In the rows, 128 means zero.
Each row has a class, written after it.
[103 151 131 145 159 111  59 130 123 170 161 115 127  90 138 149 103  86
 123 135 131 107 178 141 145 183 123 128 106 173 140 122 102 127 125 132
 138 134 122 141 115  74 121 111 136 136  70 154 116 130 132 128]  H
[121 116 115 130 149 123  93 127 141 138 134 124 115 104 112 137 107 123
 150 130 121 118 130 122 136 131 128 130 131 137 157 132 109 134 138 127
 147 119 154 155 124  95 132 149 135 117 104 122 153 118 148 129]  W
[123  82 138 117 171 162 119 128 131  78 136  55 148 116 159 145 138  99
 120 110 136 118 174 115 134 125 110 209  58 123  70  68 158 114 151 210
  74 149 104  61  66 172 177 100  87 125 188 175 159  80 199 174]  W
[131  97 137 140 141 120 153 136 121 137 130 112 133 134 131 143  98 135
 151 129 124 115 107 126 114 165 145 146 119 107 136 119 162  98 112 125
 130 115 136 124 101 135 124 138 125 121 122 118 126 133 106 121]  W
[110 122 117 119 128 120  92 134 126 142 132 137 119  94 120 110 106 122
 122 120 130 122 132 123 140 145 129 136 112 161 145 126 110 123 118 114
 136 125 135 150 123 106 132 114 130 124 121 112 129 125 135 111]  M
[126 105 136 126 134 110 136 129 123 145 118 127 122 129 129 142 110 124
 164 133 132 126 118 132 122 159 152 139 120 106 128 129 152 111 128 123
 119 127 137 128 103 135 126 139 133 119 117 129 130 130 117 125]  W
[140  85 116 112 124  82 152 115 121 143 121 110 128 124 144 153 121 101
 136 127 126 120 121 159 124 168 134 119  83 109 128 130 142 123 124 122
 118 108 129 138  86 138 103 146 131 106 103 141 143 150 179 130]  S
[122 126 113 138 136 117  97 134 126 135 152 122  96  89 121 124 116 128
 140 130 119 117 132 118 156 133 133 124 127 157 144 105 126 135 114 142
 129 116 137 143 112 115 119 134 138 113 111 115 136 112 166 127]  J
[126 114 116 128 145 138 106 133 134 151 132 121 116 102 123 137 113 108
 134 119 134 116 148 123 143 140 128 135 116 150 156 121 101 128 143 125
 152 120 139 151 127 105 139 142 127 109 115 121 130 119 141 131]  N
[113 119 122 128 161 128 111 131 133 148 141 127 129 114 117 134 101 118
 141 134 121 119 132 111 168 143 125 131 123 142 154 139 118 134 139 125
 149 126 155 151 118  98 131 134 140 127 109 132 163 116 139 124]  W
[128 116 121 130 156 143 124 133 126 142 164 124 149 110 112 132 101 117
 130 134 113 129 131 111 174 136 135 129 131 159 158 135 130 123 144 117
 148 117 140 142 124 128 136 134 123 127 116 122 140 100 153 114]  J
[101 110  86  94 127 126 117 144 132 154 115 140 110  97 109 146 108 117
 179 142 130 143 114 108 189 126 139 140 115 130 124  99 120 129 160 136
 150 116 160 169  81 104 125 155 129 118 110 120  89 138 116 145]  J
[121 135 121 119 133 139 102 126 130 140 138 133 151 103 138 113 113 117
 145 126 139 136 128 117 137 157 115 122 115 147 152 124 119 146 119 127
 153 115 162 144 115  99 148 115 126 135  88 129 125 122 126 133]  H
[129 121 138 119 118 115 142 127 120 137 133 121 129 135 128 147 117 129
 159 129 123 144 121 137 153 151 145 149 138 127 122 119 166 101 135 133
 121 118 132 121 122 128 128 127 118 122 121 124 113 139 138 120]  J
[ 92 161 122  71  90 150 148 102 121 117  99 149  53 105 149 103 147 116
 109 115 151 103 162 125 124 140 124 135 114 142 136 156 155 149  75 134
 107 158  90 131 177 113 106  76 156 137 129 111 152 149 151 114]  M
[108 134  92 135 111 134 107 135 130 165 116 131 150  95 126 107  97 102
 115  91 134 152 145 127 122  86 112 127 126 165 150 137 135 128 107 153
 189 137 119 146 127  83 131 113 151 108 142 102 123 118  98 119]  H
[112 124 102 121 152 144  73 137 137 147 162 139 115 116 114 128 110 106
 145 131 120 136 153  95 170 147 123 134 135 153 156 123 120 135 145 122
 168 103 151 154 132  97 127 134 126 129 118 118 126 128 132 110]  P
[112 121 103 122 153 140  85 139 119 137 130 143  99 119 105 120 126 125
 148 128 146 141 152 114 166 131 131 140 129 136 155 140 136 137 126 143
 148 126 147 147 130 107 100 146 137 141 137 102 139 107 139 122]  T
[126 104 129 115 124 109 146 130 121 134 119 118 133 136 129 138 112 127
 144 131 129 133 131 141 164 159 147 145 130  88 142 126 160 103 120 130
 127 125 129 132 107 138 122 134 128 124 112 135 130 125 131 125]  T
[112 132 133 125 144 146 122 133 132 148 128 148 101 101 131 122 118 108
 134 125 133 111 165 130 129 150 120 102 122 147 167 153 101 144 120 125
 164 132 152 146 125 130 137 134 144  91 107 127 158 119 127 136]  L
[136 112 127 121 123 114 142 127 114 126 122 122 128 133 136 141 110 119
 143 132 127 114 117 135 132 151 140 143 123 109 125 136 157 107 126 125
 110 114 136 124 108 126 124 126 124 128 107 112 110 136 130 120]  P
[132  97 131 126 138 103 148 128 118 128 112 128 154 130 132 152 107 126
 143 125 130 125 117 142 148 170 134 153 103 116 128 121 164 119 128 124
 112 108 121 137 108 137 103 125 122 130 119 134 132 143 146 125]  S
[133 110 143 126 128 103 160 138 116 130 109 130 139 128 130 137 119 120
 136 117 137 122 109 132 158 174 136 147 119 110 130 124 144 104 134 130
 120 111 126 129 114 125 128 141 118 118 113 129 112 133 110 127]  H
[121 102 143 155 127 103 162 134 126 131 119 124 134 137 137 147 117 132
 169 127 134 129 107 138 132 169 147 145 119 119 151 103 184  97 128 135
 119 117 142 124 115 150 141 138 122 128 111 134 117 151 120 124]  J
[119 100 118 120 120  83 139 137 125 142 110 128 140 140 138 120 100 135
 149 124 120 128 117 135 131 166 136 137 116 109 126 120 178 107 100 117
 118 106 135 120 118 126 124 122 119 139 125 119 111 158 105  98]  S
[116 113 134 192 158 105 110 168 125 158 155 131 177 103  97 144 143  94
 132 119 138 157 160 114 157 150 129 168 106 140 124 134  98 148 182 111
 119 108 116 134 107 132 169 218 151 130 165 132 115 102 111 143]  W
[120  97  90 121 128 108  95 113 137 136 109 126  99  96 100 166 118 123
 124 111 112 118 107 153 127 108 138 106 132 168 157 137  86 109 171 116
 166  96 167 157 152 136  99 149 123  86 101 132 147 142 158  96]  W
[120 108 100 109 146 134 113 129 132 146 154 138 129 120 116 128 102 114
 135 130 122 132 141 111 151 134 127 122 123 145 137 126 127 144 129 129
 141 113 149 149 121 106 109 120 136 123 121 125 154 130 149 122]  S
[146 105 125 129 121 110 153 122 143 147 128  86 110 144 151 201 120 115
 115 136 110 105 106 151 163 205 142 136 115 134 126 109 136 125  97 125
 113 107 105 120 100 148 146 107 121 137 130 118  79 140 141 132]  N
[120 115 123 107 122 121 127 126 108 129 106  95 115 134 139 145 120 137
 138 131 124 124  94 141 165 181 145 128 103 112 140 135 158  99 111 127
 139 126 112 134 118 141 134 131 116 155 130 112 108 141 130 120]  N
[130 149  77 123 144  94  46  89 157 116  75 119 140 106 102  71 112 139
 162 112 111 145 115 153  96  87 154 148 130 177 208 101 182  64  95 102
 146 143 131 112 124 103 164 130 123 151 141  67 162 162 178  79]  S
[133 167 168 101 145  87  97 115 134 175  72 160 128  82 120 110 139 141
 127 122 136 142 139 156 149 150 112 170 120 145 112 159 166  96 138 126
 130 109 116 118 136 125  99 103 134 142  96 120 125 141 130  99]  P
[114 123  98 113 143 128 100 138 135 140 135 136 123 118 120 116 120 120
 134 132 126 126 130 127 146 129 137 118 126 142 144 131 121 132 124 119
 141 127 153 151 123 114 125 134 125 118 118 119 139 128 123 115]  M
[127 105 142 130 123 120 147 139 125 144 108 122 151 133 142 144 118 128
 147 119 128 134 111 138 154 172 138 145 128 106 130 115 157  98 139 115
 126 121 123 145 117 137 139 133 105 133 118 120  95 133 122 133]  N
[125 126 103 119 147 141 127 126 141 141 148 144 138 119 118 144 119 130
 120 130 102 129 153  99 171 132 132 117 124 130 133 108 120 147 125 123
 141 125 130 157 138 133 114 113 142 142 106 119 165 119 133 112]  L
[123 107 101 177 106 120 145 157 148 155 132 117  72 108 106 137  89 109
 126 125 127 144 149 124 117 104 140 128 151  84 138 110 188 167 123 171
 152 152  58 134 146 152 149 152 157 125 124 127 134  72 106 171]  H
[110  92  69  98 167  73  65 153 190 153 114 141  56 116 162  56  93 109
 120 137 134 129 141 125 159 108 156  66 136 101 146  94 126  90  82 138
 125 151 153 150 139  99  79 149 111 111 147 134 123 133  67  71]  M
[131 131 135 146 163 152  74 147 138 135 147 127 114  86 116 160 118 119
 138 134 128 156 145 131 150 133 118 110 125 157 130 138  91 153 127 126
 139 151 169 132 102 125 126 155 150  88  96 128 178 133 190 189]  W
[134 144 104 139 144  96  98 155 132 145 120 130 134 115 118 153 109 120
 103 115 115 130 132 140 174 128 110 132 137 140 157 158 127 138 125 142
 161 111 139 150 118 108  96 127 134 124 126 115 135 142 125 135]  L
[120 130 168 111 130 140 132 123 121 117 136 116 145 139 151 114 141 130
 134 109 122 148 118 124 191 164 133 163 121 111 115 107 188  87 157 132
 112 130 146 117 157  98 161 114 107 143 145 140 103 117 132 121]  T
[111 129 114 110 141 134  92 141 135 146 144 138 110 116 118 101 118 114
 135 126 133 136 138 122 159 128 136 126 133 148 138 118 126 132 128 122
 148 126 142 141 128 107 118 120 124 116 122 122 124 119 120 122]  M
[115 116 112 121 140 134  98 141 127 156 138 131 115 117 106 112 118 123
 152 138 123 142 144 114 149 135 134 149 145 128 152 123 129 100 134 118
 160 126 156 148  83 111 134 132 113 121 146 110 136 118 148 118]  T
[121  95 112  66 133  98 108 109  89 133 118 130 112 170 164 131 106 163
 111 124 146 106 101 140 105 158 138 147  97 118 124  89 160  72 118 150
 125 120 168  92  95 126  90 135 128 114  97 124 116 167  73 112]  P
[117  93 136 116 116 107 138 122 109 140 115 127 123 142 133 148 103 105
 155 131 123 133 103 134 146 186 148 114 115 118 137 122 165 125 101 116
 134 111 130 125 100 155 118 120 144 136 120 122 135 130 112 124]  S
[136  77 158 115  97 149 122 135 141 124 138 129 151  66 101 145 135 100
 147  83 128 161 152 124 118 148 153 154  99  92 163 158 168  99 118 144
 149 128 109 152 112 156 146 103 122 104 110 109 121 159 211 138]  J
[120 123 119 136 136 122 103 134 140 135 154 125 120 103 107 136 115 114
 122 134 113 141 139 110 168 136 125 129 135 145 149 117 117 130 132 141
 138 121 139 147 135  99 127 143 140 125 103 122 134 114 142 129]  H
[120 131 114 116 149 127  84 136 127 151 125 130 112 109 120 143 121 116
 132 127 123 138 130 119 184 138 120 122 127 151 151 115 116 123 144 126
 176 116 150 144 130 108 123 139 129 127  98 127 142 127 138 119]  H
[119 120 112 134 140 120 107 135 117 150 130 145 101 111 101 102 119 136
 128 133 130 139 150 105 164 126 125 162 129 132 165 140 117 137 139 144
 144 120 153 142 115 112 124 125 118 110 153 131 137 104 136 106]  H
[116 105 101 117 119  89 152 133 124 131 105 128 145 142 124 136  93 157
 135 126 113 149 106 137 172 143 127 121  96 113 121 141 178 124 134 122
 141 136 129 125 129 172 130 115 133 127 134 132 125 140 114 115]  L
[132 109 115 121 119 128 148 131 117 112 115 111 144 130 136 166 110 150
 146 149 133 132 110 134 169 161 150 182 116  87 144 120 176 124 111 131
 111 101 132 135 112 139 134 117 140 153 136 128 119 128 127 120]  T
[107 135  86  90 151 115  96 129 135 155 139  97 119  67 138 106 127 106
 120 135 112  77 125 139 185 168 145 105 122 139 164 150  82 152  98 119
 150  85 164 160  90  66 189 143 139 138 118 115 168 126 150 116]  S
[135  91  83  94 173 120 101 147 112 107  69 106 104 137 154 190  99 136
  97 148 109  88 113 162 130 156 132 148  42  93 104 133 163 119 127 157
 102 156 150 114  81 137  99 127  67 125 110 150  91 146  89 152]  L
[130 120 123 122 166 122  94 126 147 143 139 135 132 108 109 112 103 117
 158 128 125 134 135 110 132 147 130 133 122 134 162 150 118 131 125 119
 145 128 163 145 110  91 129 157 130  96 131 125 153 122 131 128]  W
[113  94 131 146 119 109 176  95 154 215 186 138 157 181 170  99 163 116
 108 106 123 131 107 100  69 142 159  55 141 126 136 101 114 147  94 176
 156 168 134 151 106  92 146 133 134 143 171 137 105  91  26 121]  W
[133 112 109 111 146 142 104 140 123 135 154 121 128 113 127 141 120 104
 108 132 117 113 129 110 182 134 135 108 120 124 142 158  95 130 123 133
 145 135 151 171 113  75 135 130 133 137 131 119 163 110 156 119]  T
[142 117 129 126 128  96 180 131 108 141 113 114 151 141 144 159 112 125
 128 131 113 125 111 151 156 160 141 135 108 111 120 131 165 117 117 127
 115 107 114 129 117 132 105 119 128 137 103 124 136 129 127 118]  L
[129 151 125 144 169 160  60 151 127 143 172 125 110  73  92 135 132  92
 119 150 121 137 148 105 158 127 141 155 124 139 146 148 122 162 122 119
 133 136 135 153 119  39 110 102 124 151 115 113 115 112 161 158]  H
[134  99 106 106 132 122 126 130 129 146 131 122 131 121 121 146 100 125
 133 126 123 113 125 108 146 136 137 136 130 138 156 119 102 113 128 116
 145 118 139 151 117 107 127 128 122 118 122 111 132 130 138 115]  N
[120 106 109 130 144 128 108 129 132 140 136 135 125 119 124 135  91 113
 140 129 121 129 137 110 152 134 119 125 116 155 138 112 121 142 134 123
 149 122 154 151 128  99 119 125 128 135 118 122 149 122 132 120]  S
[131 107 124 125 129 104 142 129 121 126 115 125 135 139 128 134 109 127
 150 132 129 121 110 144 130 162 145 145 130 112 135 120 165 118 120 130
 110 101 133 126 106 137 120 131 119 131 126 126 126 139 124 126]  S
[132 111 121 121 139 108 139 139 114 142 135 110 128 151 118 154 114 117
 151 120 129 116 110 136 126 155 145 143 129 107 143 133 154 109 123 108
 135 118 142 116 105 133 121 117 118 130 122 118 122 153 133 127]  M
[150  99  96 160 102 119 205 129 124 153  89 136  64 126 147  52  98 104
  42 155 150 105 132 117 163 177 137 198  75 117 109 135 134 113 162 110
 138  86 107 208 129  86 147 167  93 210 165  76 182  68  21  32]  N
[134 116 115 110 138 127 106 121 131 138 129 128 122 126 111 120 105 106
 140 131 129 132 137 120 160 131 129 132 119 136 158 135 118 131 133 126
 168 132 142 137 108 108 124 122 118 111 110 126 124 107 128 122]  H
[119 107 127 127 129 114 151 139 121 126 133 119 130 136 128 128 116 127
 132 123 133 119 103 133 131 167 148 137 125 122 135 116 159 105 117 121
 116 125 118 127 117 144 125 122 113 136 129 122 121 137 121 130]  M
[129  97 121 119 124  95 146 125 119 137 108 121 138 130 137 140 102 133
 149 139 124 123 110 144 134 158 149 149 118 107 139 113 163 114 115 121
 112 103 127 127 105 136 130 133 131 133 126 129 128 134 125 113]  S
[137 114 130 120 122 105 166 123 119 128 110 117 149 127 149 140 119 131
 121 124 139 120 137 153 155 144 157 170 128  95 103 139 166 111 108 138
 103 132 122 118 103 121 107 107 120 125 124 119 120 140 103 128]  P
[109 113 118 124 132 125  98 146 138 121 145 125 122 112 122 117 119 133
 125 127 128 134 133 121 158 132 125 129 122 144 133 122 116 131 121 128
 137 132 155 143 133 106 138 123 124 123 119 119 139 136 134 128]  M
[131 112 107 120 142 116  96 135 143 151 142 132 130 102 117 120 104 116
 132 124 123 138 133 132 133 109 135 121 133 148 143 105 117 110 141 134
 129 122 129 136 113 115 124 144 121 109 107 124 109 119 153 127]  J
[160 135  78 109 151 121  72  98 147 140 139 134 106 144 127 113  91  92
 133 121 120 130 158 140 118 116 145 102 140 133 174 120 111 117 131 103
 136 132 183 118 108 134  96 129 119 125  85  95 109 116 124 110]  L
[131 128 108 113 140 128 113 117 127 152 137 131 117 117 118 146 118  94
 137 122 124 129 141 115 150 144 125 121 122 148 149 135 105 137 137 118
 154 118 151 141 124 102 122 135 133 113 108 123 136 122 140 116]  H
[125 125 113 128 138 126 103 129 133 149 146 130 107 116 120 135 118 126
 141 134 120 129 135 118 162 133 133 131 128 147 146 116 126 125 129 134
 144 124 148 145 108 118 127 127 130 127 119 116 126 127 147 115]  J
[129 116 130  97 129 107 144 125 108 133 110 113 144 121 140 144 119 125
 144 129 121 118 114 144 144 151 166 144 118  95 136 124 169 103 120 118
 130 122 125 126 111 125 130 128 132 134 115 118 139 125 108 126]  L
[122 133 107 104 149 132 105 129 126 144 140 134 127 112 118 125 115 120
 141 129 126 131 149 129 159 144 132 127 121 145 148 136 121 138 141 125
 152 114 151 142 117 118 130 125 130 118 106 121 154 123 148 130]  L
[113  95 107 131 142 122 124 130 127 122 140 119 137 123 122 121  92 133
 137 117 129 126 139 124 142 147 119 149 116 142 129 100 156 141 110 118
 159 108 144 133 114 116 100 117 126 112 119 117 163 134 127 134]  S
[132 121 124 125 153 124  83 117 140 158 155 130 134  90 115 124  97 118
 134 130 114 135 129 116 138 143 137 129 128 151 155 127 103 137 125 108
 141 125 142 151 108  91 124 130 140 104 116 128 147 103 154 131]  W
[123 113 111 114 155 135  95 133 125 142 147 138 108 115 122 120 108 108
 140 132 127 118 139 108 150 133 132 116 130 135 148 136 127 127 131 128
 147 122 148 145 117 109 111 127 127 122 109 116 145 117 148 119]  P
[ 97 151 112 142 133 138  85 116 135 149 173 137 109 122 115  93 103 140
 176 138 150 141 158 119 149 159 110 119 147 155 129 148  83 145 141 153
 157 134 189 180  91  91 114 145 146 127 113 106 137 124 121 134]  W
[138  99 126 126 139 108 140 133 120 116 119 116 124 136 135 144 116 131
 153 131 133 112 115 134 141 152 133 156 107 105 129 130 163 100 137 153
 121 110 143 132 100 130 111 140 113 114 122 123 111 140 132 121]  P
[126 118 107 120 150 128  96 133 120 150 151 134 114 110 120 140 127 102
 125 125 126 125 132 107 151 133 139 111 133 154 147 134 119 135 134 136
 149 125 155 142 128 105 111 133 130 122 119 121 145 107 137 120]  H
[123  99 124 116 113 115 142 136 107 123 140 116 132 139 133 133 118 137
 139 129 136 123 116 139 129 169 150 139 116 123 136 124 142 124 110 124
 126 109 120 124 115 151 131 132 121 111 127 128 124 127 123 120]  M
[127  98 130 120 133 109 143 129 117 141 121 120 140 133 132 150 105 115
 151 128 122 122 107 130 133 173 150 142 111 105 135 136 158 112 123 118
 119 115 134 131 101 130 131 141 132 120 119 131 136 130 120 121]  W
[140 124 105 137 119 132 102 123 126 152 153 131 130  94 138 154 120 103
  99 111 124 123 156 119 135 112 129 134 125 150 143  87  78 130 142 131
 146 113 163 145 103 121 125 113 148  91  95 143 148 129 148 121]  H
[130 123 115 123 139 134 110 127 134 147 149 133 133 120 131 125 104 117
 131 131 123 138 139 124 147 129 116 125 127 158 147 119 121 124 134 128
 144 130 147 143 107 109 129 141 124 119 101 115 129 118 155 132]  J
[133 115 108 120 145 123 102 133 137 158 139 127 126 101 126 120 118 115
 137 125 126 124 140 107 162 139 143 128 121 151 160 124 119 121 126 118
 145 128 143 152 119 109 138 144 133 124 126 100 127 111 141 114]  N
[124 113 129 120 122 110 136 133 119 126 125 116 129 125 132 124 120 119
 139 117 137 121 102 148 126 161 144 135 115 118 138 132 152 106 117 122
 121 113 122 135 117 130 123 132 124 122 129 118 108 137 124 121]  M
[111 121 105 126 152 127  74 130 128 143 144 133 113 116 127 132 110 119
 131 123 127 114 146 124 146 130 125 125 131 142 140 126 126 126 135 134
 151 125 151 141 121 108 116 126 134 117 114 121 133 127 129 121]  P
[134 104 129 123 120 113 154 130 115 136 123 107 134 136 141 148 116 129
 140 120 131 110 121 139 144 176 139 145 115 113 127 129 153 110 124 122
 128 111 129 133 116 141 121 122 114 119 117 120 107 136 123 120]  N
[146 112 139 162 130 106 130 138 142 103 100 136 107 140 145 128 112 157
 162 138 132 107 104 135 160 144 123 141 120 111 138 104 170 103 114 147
 112 129 140 137  94 157 118 124 124 124 111 100  71 131 132 122]  P
[109 122 104 130 148 144  94 125 136 121 149 123  98 103 118 129 121 111
 118 122 130 106 137 114 158 126 127 127 114 159 160 114 104 136 135 129
 160 138 134 169 140 101 103 133 132 130 125 114 133 114 135 125]  M
[122 110 108 113 149 127 108 132 134 152 155 135 131 106 117 108 105 117
 126 120 117 109 139 103 152 131 127 124 120 147 137 124 124 124 134 131
 151 115 143 143 114 104 136 123 132 112 107 115 135 114 130 112]  P
[131 103 132 124 118 106 158 132 119 127 108 113 134 135 140 149 119 126
 135 128 134 121 111 138 154 173 154 153 112 107 138 118 153 103 126 123
 110 120 134 133 120 127 132 138 118 129 114 128 118 148 107 128]  N
[147  93 185 142 163 151  57 131 108  99 136 118 166 168 172 187  94 147
 140 116 158  92  98 163 128 157  94 131 148 144 174 134 112  85 114 153
 148 124 252 116  82 110 136 111 138 143  77  74  92 109 127 156]  T
